Below is a small trained network, with its code and all its weights. Each question gives an input and a class and asks what happens when units are switched off, that is, made to give their printed mean instead of their output.

import numpy as np


def w(rows, s, z=0):
    codes = np.array(rows[::2]) - 128.0
    scale = np.full(codes.shape[1], s)
    scale[-1] = z or s
    return codes * scale


def f(y):
    return y / 2 * (1 + np.tanh(0.7978845608 * (y + 0.044715 * y**3)))


def log_softmax(a):
    a = a - a.max(-1, keepdims=True)
    return a - np.log(np.exp(a).sum(-1, keepdims=True))


def net(x, mask):
    res = np.array(x, float).reshape(1, 4) / 4 @ E
    y = f(res @ A[0][:, :-1].T + A[0][:, -1])
    res = res + np.where(mask, y, B[0][:, -1]) @ B[0][:, :-1]
    return log_softmax(res[-1] @ U[:, :-1].T + U[:, -1])


A, B = {}, {}
E = w([
[127,165,71,94],'x0',
[101,153,111,209],'x1',
[131,139,91,158],'x2',
[75,246,147,76],'x3',
],0.013)
A[0] = w([
[152,41,94,214,250],'N1',
[104,209,43,44,133],'N2',
[119,97,139,153,23],'N3',
[69,186,222,136,80],'N4',
[113,146,159,209,65],'N5',
[233,2,127,42,253],'N6',
],0.0094,0.0058)
B[0] = w([
[216,101,184,178,239],'N1',
[109,133,31,162,214],'N2',
[93,10,110,108,126],'N3',
[64,126,127,47,172],'N4',
[119,153,172,118,144],'N5',
[186,202,151,155,251],'N6',
],0.013)
U = w([
[114,206,91,51,237],'0',
[95,98,161,95,3],'1',
[10,156,199,72,135],'2',
[200,101,199,204,253],'3',
[77,169,81,169,124],'4',
[100,58,127,94,3],'5',
[108,105,144,97,3],'6',
],0.013,0.0059)

Each question gives the input, the list of numbers given to net, and the class t.
The units are the neurons (one row each of A and B). Each row of codes is followed by its name. A weight is (code - 128) times the scale printed after its matrix; where a second scale follows, it is the last column's (A, B and U).
mask holds one flag per neuron, in row order. A switched-off neuron (its flag False) gives its mean, the last column of its row in B, instead of its output. The means were averaged over made-up inputs and are rounded, as every weight is.
A unit's drop is (log p(t) with every unit on - log p(t) with that unit switched off) / (log p(t) with every unit on - log p(t) with every unit switched off).
The circuit of an input: a set's keep is (log p(t) with only the set's units on - log p(t) with every unit switched off) / (log p(t) with every unit on - log p(t) with every unit switched off). Starting from all 6 units, units are removed one at a time, each time the one whose removal leaves the highest keep (on an exact tie, the one counted first), for as long as the keep stays at least 0.8.
units of the circuit, in order: the units of the circuit, biggest drop first
top k neurons: the k neurons with the biggest drops, biggest first
drop when u is switched off: that unit's drop, to one decimal
input [6,0,0,1], class 4: units of the circuit, in order -> N2, N6
input [-3,2,3,3], class 2: top neuron -> N1
input [3,1,0,1], class 4: units of the circuit, in order -> N1, N4, N6
input [-3,0,0,5], class 2: units of the circuit, in order -> N6, N4
input [0,2,-3,1], class 2: units of the circuit, in order -> N1, N6
input [-6,-5,5,7], class 2: top 3 neurons -> N6, N4, N1
input [8,0,8,-1], class 4: top 3 neurons -> N2, N4, N6
input [-5,1,-1,7], class 2: top 2 neurons -> N4, N6
input [8,6,-4,5], class 4: top 2 neurons -> N2, N6
input [-5,-3,0,8], class 2: drop when N4 is switched off -> 0.6
input [-2,8,-3,6], class 2: drop when N4 is switched off -> 0.1
input [-7,-4,6,5], class 0: drop when N5 is switched off -> 0.2
